Here is a tiny trained network, its code and every weight. The questions are about switching its units off for an input and a class, where a switched-off unit gives its printed mean instead of its output.

import numpy as np


def w(rows, s, z=0):
    codes = np.array(rows[::2]) - 128.0
    scale = np.full(codes.shape[1], s)
    scale[-1] = z or s
    return codes * scale


def f(y):
    return y / 2 * (1 + np.tanh(0.7978845608 * (y + 0.044715 * y**3)))


def log_softmax(a):
    a = a - a.max(-1, keepdims=True)
    return a - np.log(np.exp(a).sum(-1, keepdims=True))


def net(x, mask):
    res = np.array(x, float).reshape(1, 4) / 4 @ E
    y = f(res @ A[0][:, :-1].T + A[0][:, -1])
    res = res + np.where(mask, y, B[0][:, -1]) @ B[0][:, :-1]
    return log_softmax(res[-1] @ U[:, :-1].T + U[:, -1])


A, B = {}, {}
E = w([
[134,149,175,87,168,96,82,90,134,13],'x0',
[68,9,176,132,184,214,134,13,72,101],'x1',
[185,66,104,12,159,109,139,138,185,254],'x2',
[75,151,123,168,237,143,71,166,158,174],'x3',
],0.0078)
A[0] = w([
[114,129,119,178,94,184,134,126,113,179,252],'n0',
[152,71,134,92,144,140,122,87,123,216,135],'n1',
[115,129,132,185,82,161,122,134,111,146,157],'n2',
[123,70,127,85,158,153,140,70,147,97,106],'n3',
[153,150,111,109,121,108,143,135,157,116,167],'n4',
[169,105,127,77,48,109,153,107,133,126,41],'n5',
[119,127,129,122,253,109,100,138,135,176,165],'n6',
[131,58,150,106,134,152,141,52,95,61,185],'n7',
[98,91,137,164,147,165,119,100,102,152,210],'n8',
[135,149,137,133,72,131,119,129,128,36,246],'n9',
],0.015,0.0031)
B[0] = w([
[132,137,148,92,140,104,205,173,162,146,185],'n0',
[100,173,102,136,141,109,182,207,178,163,236],'n1',
[107,131,85,105,139,97,159,148,143,151,163],'n2',
[135,121,126,124,98,205,75,98,139,179,210],'n3',
[125,103,166,125,103,121,109,133,87,160,180],'n4',
[98,93,129,166,153,73,145,74,62,78,209],'n5',
[125,151,96,118,143,216,225,142,199,68,207],'n6',
[167,152,156,130,104,249,53,142,137,132,249],'n7',
[142,111,126,103,106,138,154,150,142,196,194],'n8',
[110,131,107,157,194,97,125,90,129,26,228],'n9',
],0.013,0.014)
U = w([
[119,72,123,100,122,34,184,206,115,215,94],'0',
[129,123,126,115,161,188,146,196,200,171,209],'1',
[188,76,175,138,104,163,24,102,98,142,1],'2',
[75,104,114,203,232,57,162,113,79,2,156],'3',
],0.0079,0.0017)

Each question gives the input, the list of numbers given to net, and the class t.
The units are the neurons (one row each of A and B). Each row of codes is followed by its name. A weight is (code - 128) times the scale printed after its matrix; where a second scale follows, it is the last column's (A, B and U).
mask holds one flag per neuron, in row order. A switched-off neuron (its flag False) gives its mean, the last column of its row in B, instead of its output. The means were averaged over made-up inputs and are rounded, as every weight is.
A unit's drop is (log p(t) with every unit on - log p(t) with that unit switched off) / (log p(t) with every unit on - log p(t) with every unit switched off).
The circuit of an input: a set's keep is (log p(t) with only the set's units on - log p(t) with every unit switched off) / (log p(t) with every unit on - log p(t) with every unit switched off). Starting from all 10 units, units are removed one at a time, each time the one whose removal leaves the highest keep (on an exact tie, the one counted first), for as long as the keep stays at least 0.8.
units of the circuit, in order: the units of the circuit, biggest drop first
k most important neurons: the k neurons with the biggest drops, biggest first
drop when u is switched off: that unit's drop, to one decimal
input [-6,-8,3,-7], class 0: most important neuron -> (n9)
input [-2,2,6,-8], class 0: units of the circuit, in order -> (n5 n9)
input [6,8,-1,3], class 2: 2 most important neurons -> (n7 n1)
input [-4,-1,7,-6], class 0: 2 most important neurons -> (n9 n1)
input [0,5,1,-5], class 2: units of the circuit, in order -> (n6 n7)
input [-8,-4,-5,-4], class 0: 2 most important neurons -> (n0 n2)
input [3,8,-8,5], class 2: 2 most important neurons -> (n1 n7)
input [-1,4,-3,-2], class 2: 3 most important neurons -> (n1 n6 n7)
input [-1,-2,3,0], class 0: 3 most important neurons -> (n7 n9 n3)
input [5,0,-1,-7], class 3: 2 most important neurons -> (n9 n5)
input [-7,1,8,0], class 0: 2 most important neurons -> (n7 n3)
input [-7,-7,-4,6], class 0: drop when n7 is switched off -> 0.6
input [6,3,-4,-3], class 2: drop when n7 is switched off -> 0.9
input [3,-3,0,-6], class 3: drop when n3 is switched off -> 0.0
input [6,-2,6,-6], class 3: units of the circuit, in order -> (n5)
